Below is a small trained network, with its code and all its weights. Each question gives an input and a class and asks what happens when units are switched off, that is, made to give their printed mean instead of their output.

import numpy as np


def w(rows, s, z=0):
    codes = np.array(rows[::2]) - 128.0
    scale = np.full(codes.shape[1], s)
    scale[-1] = z or s
    return codes * scale


def norm(h):
    return h / np.sqrt((h * h).mean(-1, keepdims=True) + 1e-5)


def f(y):
    return y / 2 * (1 + np.tanh(0.7978845608 * (y + 0.044715 * y**3)))


def log_softmax(a):
    a = a - a.max(-1, keepdims=True)
    return a - np.log(np.exp(a).sum(-1, keepdims=True))


def net(x, mask):
    res = np.array(x, float).reshape(1, 8) / 4 @ E
    u = 0
    for l in range(4):
        y = f(norm(res) @ A[l][:, :-1].T + A[l][:, -1])
        res = res + np.where(mask[u : u + 7], y, B[l][:, -1]) @ B[l][:, :-1]
        u += 7
    return log_softmax(norm(res)[-1] @ U[:, :-1].T + U[:, -1])


A, B = {}, {}
E = w([
[179,59,123,163,93,69,227,68,162,58],'x0',
[205,130,198,174,119,37,6,132,136,87],'x1',
[113,132,191,191,107,214,178,120,115,83],'x2',
[20,191,135,85,57,100,129,216,144,123],'x3',
[105,97,31,225,155,67,118,95,174,78],'x4',
[105,146,231,62,207,110,175,1,87,73],'x5',
[123,135,221,184,160,191,60,123,189,156],'x6',
[89,166,89,107,149,96,93,113,155,172],'x7',
],0.0043)
A[0] = w([
[212,59,180,197,98,103,139,179,111,64,164],'L0N1',
[108,93,79,216,117,108,180,83,104,101,100],'L0N2',
[68,148,131,227,105,211,95,170,194,138,62],'L0N3',
[48,179,113,121,108,83,189,163,164,101,108],'L0N4',
[98,106,151,21,255,248,212,57,31,176,3],'L0N5',
[76,148,251,46,91,169,133,173,174,139,116],'L0N6',
[125,119,71,158,97,37,65,196,162,117,81],'L0N7',
],0.0051,0.0024)
B[0] = w([
[171,144,174,92,124,227,140,91,94,129,196],'L0N1',
[139,89,205,27,89,136,117,130,146,136,177],'L0N2',
[115,122,94,195,109,72,116,54,64,191,186],'L0N3',
[120,99,162,80,111,173,114,92,136,77,172],'L0N4',
[88,175,122,90,147,177,212,3,128,205,253],'L0N5',
[67,107,109,26,134,135,151,102,200,164,199],'L0N6',
[135,107,118,113,126,179,153,46,65,205,185],'L0N7',
],0.0072,0.0044)
A[1] = w([
[188,87,222,210,34,117,133,116,146,122,181],'L1N1',
[222,93,11,62,154,54,75,90,86,194,66],'L1N2',
[142,143,18,193,171,104,44,172,139,238,17],'L1N3',
[73,109,103,149,98,159,136,60,172,122,148],'L1N4',
[143,150,149,108,143,106,159,75,87,140,4],'L1N5',
[77,213,180,75,86,150,76,139,210,177,255],'L1N6',
[135,123,170,86,196,92,2,84,118,181,180],'L1N7',
],0.0051,0.0011)
B[1] = w([
[162,89,64,80,130,143,86,132,45,129,206],'L1N1',
[128,136,85,211,46,129,130,156,187,244,236],'L1N2',
[132,209,170,224,71,74,185,184,156,158,222],'L1N3',
[184,109,150,112,142,52,126,111,71,182,225],'L1N4',
[133,168,74,179,185,125,186,154,141,119,177],'L1N5',
[156,68,115,106,27,82,161,77,90,142,251],'L1N6',
[95,127,150,175,113,60,160,255,124,70,238],'L1N7',
],0.0076,0.0033)
A[2] = w([
[130,117,181,105,134,135,109,33,162,74,178],'L2N1',
[132,85,175,41,91,119,143,190,136,76,73],'L2N2',
[158,160,178,222,155,107,48,196,60,82,8],'L2N3',
[48,68,76,117,159,40,215,97,198,158,133],'L2N4',
[226,98,124,193,191,195,188,70,228,99,95],'L2N5',
[150,98,175,189,99,183,7,134,88,253,51],'L2N6',
[117,185,76,74,187,127,143,131,127,189,55],'L2N7',
],0.005,0.0011)
B[2] = w([
[155,159,107,160,84,162,60,175,125,124,184],'L2N1',
[55,148,125,103,133,109,71,142,142,68,161],'L2N2',
[148,130,120,90,178,81,137,87,117,106,166],'L2N3',
[159,144,174,120,114,137,1,119,66,128,254],'L2N4',
[160,129,99,55,107,200,78,215,71,149,173],'L2N5',
[65,140,109,137,161,99,124,99,197,146,221],'L2N6',
[141,61,144,133,125,106,161,44,139,208,169],'L2N7',
],0.0072,0.0037)
A[3] = w([
[104,84,52,179,35,128,32,156,76,215,182],'L3N1',
[133,74,38,157,108,107,64,163,151,235,188],'L3N2',
[67,162,190,24,88,21,149,84,92,113,254],'L3N3',
[188,206,159,183,138,185,127,162,112,124,30],'L3N4',
[87,204,75,254,104,118,159,157,241,175,8],'L3N5',
[140,154,124,187,230,50,95,123,102,120,77],'L3N6',
[104,133,93,194,208,98,102,234,121,45,57],'L3N7',
],0.0055,0.0018)
B[3] = w([
[107,143,158,92,211,157,214,72,144,198,255],'L3N1',
[36,172,146,137,87,134,205,35,93,153,226],'L3N2',
[122,100,62,160,165,159,87,103,224,140,250],'L3N3',
[144,75,135,109,94,111,105,110,101,82,125],'L3N4',
[190,143,215,190,50,47,102,254,35,124,205],'L3N5',
[110,146,72,246,243,153,156,97,109,87,145],'L3N6',
[119,105,106,176,216,175,173,44,101,184,135],'L3N7',
],0.0066,0.0062)
U = w([
[137,130,98,153,145,97,174,178,143,92,20],'0',
[112,120,120,46,110,188,172,1,136,227,194],'1',
[139,136,135,209,241,100,86,84,130,77,128],'2',
[242,93,151,79,118,195,85,161,38,8,167],'3',
[96,190,165,212,60,45,160,174,111,206,157],'4',
[66,92,128,62,103,90,24,132,234,25,130],'5',
[103,138,94,81,117,117,187,208,148,48,3],'6',
],0.01,0.0041)

Each question gives the input, the list of numbers given to net, and the class t.
The units are the neurons (one row each of A and B). Each row of codes is followed by its name. A weight is (code - 128) times the scale printed after its matrix; where a second scale follows, it is the last column's (A, B and U).
mask holds one flag per neuron, layer by layer. A switched-off neuron (its flag False) gives its mean, the last column of its row in B, instead of its output. The means were averaged over made-up inputs and are rounded, as every weight is.
A unit's drop is (log p(t) with every unit on - log p(t) with that unit switched off) / (log p(t) with every unit on - log p(t) with every unit switched off).
The circuit of an input: a set's keep is (log p(t) with only the set's units on - log p(t) with every unit switched off) / (log p(t) with every unit on - log p(t) with every unit switched off). Starting from the 12 units with the biggest drops (on a tie, the unit counted first), units are removed one at a time, each time the one whose removal leaves the highest keep (on an exact tie, the one counted first), for as long as the keep stays at least 0.8.
circuit, biggest first: the units of the circuit, biggest drop first
unit that matters most: the unit with the biggest drop
k most important neurons: the k neurons with the biggest drops, biggest first
top k neurons in layer l: the k neurons of layer l with the biggest drops, biggest first
input [-5,8,4,-2,-7,2,8,0], class 5: unit that matters most -> L0N6
input [-7,-5,-5,0,-4,-5,-4,-7], class 4: circuit, biggest first -> (L0N2, L0N1, L1N3)
input [-2,-2,-1,5,5,6,5,-4], class 5: circuit, biggest first -> (L1N2, L0N7, L3N2, L3N1)
input [1,8,2,4,7,-2,-5,-8], class 3: circuit, biggest first -> (L0N1, L1N2)
input [0,7,0,3,7,8,-8,-1], class 2: circuit, biggest first -> (L1N6, L3N6)
input [5,6,5,4,-3,-8,2,-8], class 1: circuit, biggest first -> (L3N1, L1N1)
input [-4,4,-5,-8,-1,5,8,6], class 2: circuit, biggest first -> (L1N7, L3N6)
input [-6,1,0,4,5,5,4,1], class 2: circuit, biggest first -> (L1N2, L3N6, L0N5)
input [-8,-5,-7,5,4,-1,-1,5], class 4: 3 most important neurons -> (L1N3, L0N5, L3N5)
input [5,2,1,1,6,2,-2,5], class 5: circuit, biggest first -> (L0N2, L0N3, L0N5, L2N2)
input [-7,2,-1,-2,0,4,3,-3], class 2: circuit, biggest first -> (L1N2, L0N7, L3N2)
input [-8,5,-1,-4,0,2,-2,-2], class 2: circuit, biggest first -> (L0N6, L3N6, L0N5)
input [6,0,-4,-8,4,1,5,-1], class 3: 2 most important neurons -> (L0N3, L0N1)
input [8,-3,0,6,3,-4,4,-4], class 1: most important neuron -> (L0N3)
input [-4,5,3,-6,1,8,7,3], class 2: circuit, biggest first -> (L1N7, L3N6)
input [4,6,-6,3,5,1,5,-5], class 2: top 2 neurons in layer 2 -> (L2N3, L2N6)
input [8,4,-3,2,-3,4,4,0], class 3: top 2 neurons in layer 0 -> (L0N1, L0N2)
input [-2,1,5,-7,1,3,3,5], class 3: 2 most important neurons -> (L1N2, L2N5)
input [-2,6,6,-4,0,-1,1,-1], class 3: 2 most important neurons -> (L0N1, L1N2)
input [5,7,6,7,-8,-5,0,7], class 1: unit that matters most -> L1N6
input [4,1,7,4,6,-2,5,4], class 1: 2 most important neurons -> (L0N2, L1N1)
input [2,3,3,-2,3,3,-6,4], class 5: top 2 neurons in layer 2 -> (L2N2, L2N4)
input [7,-6,2,3,4,-3,-5,3], class 5: 2 most important neurons -> (L0N5, L0N2)
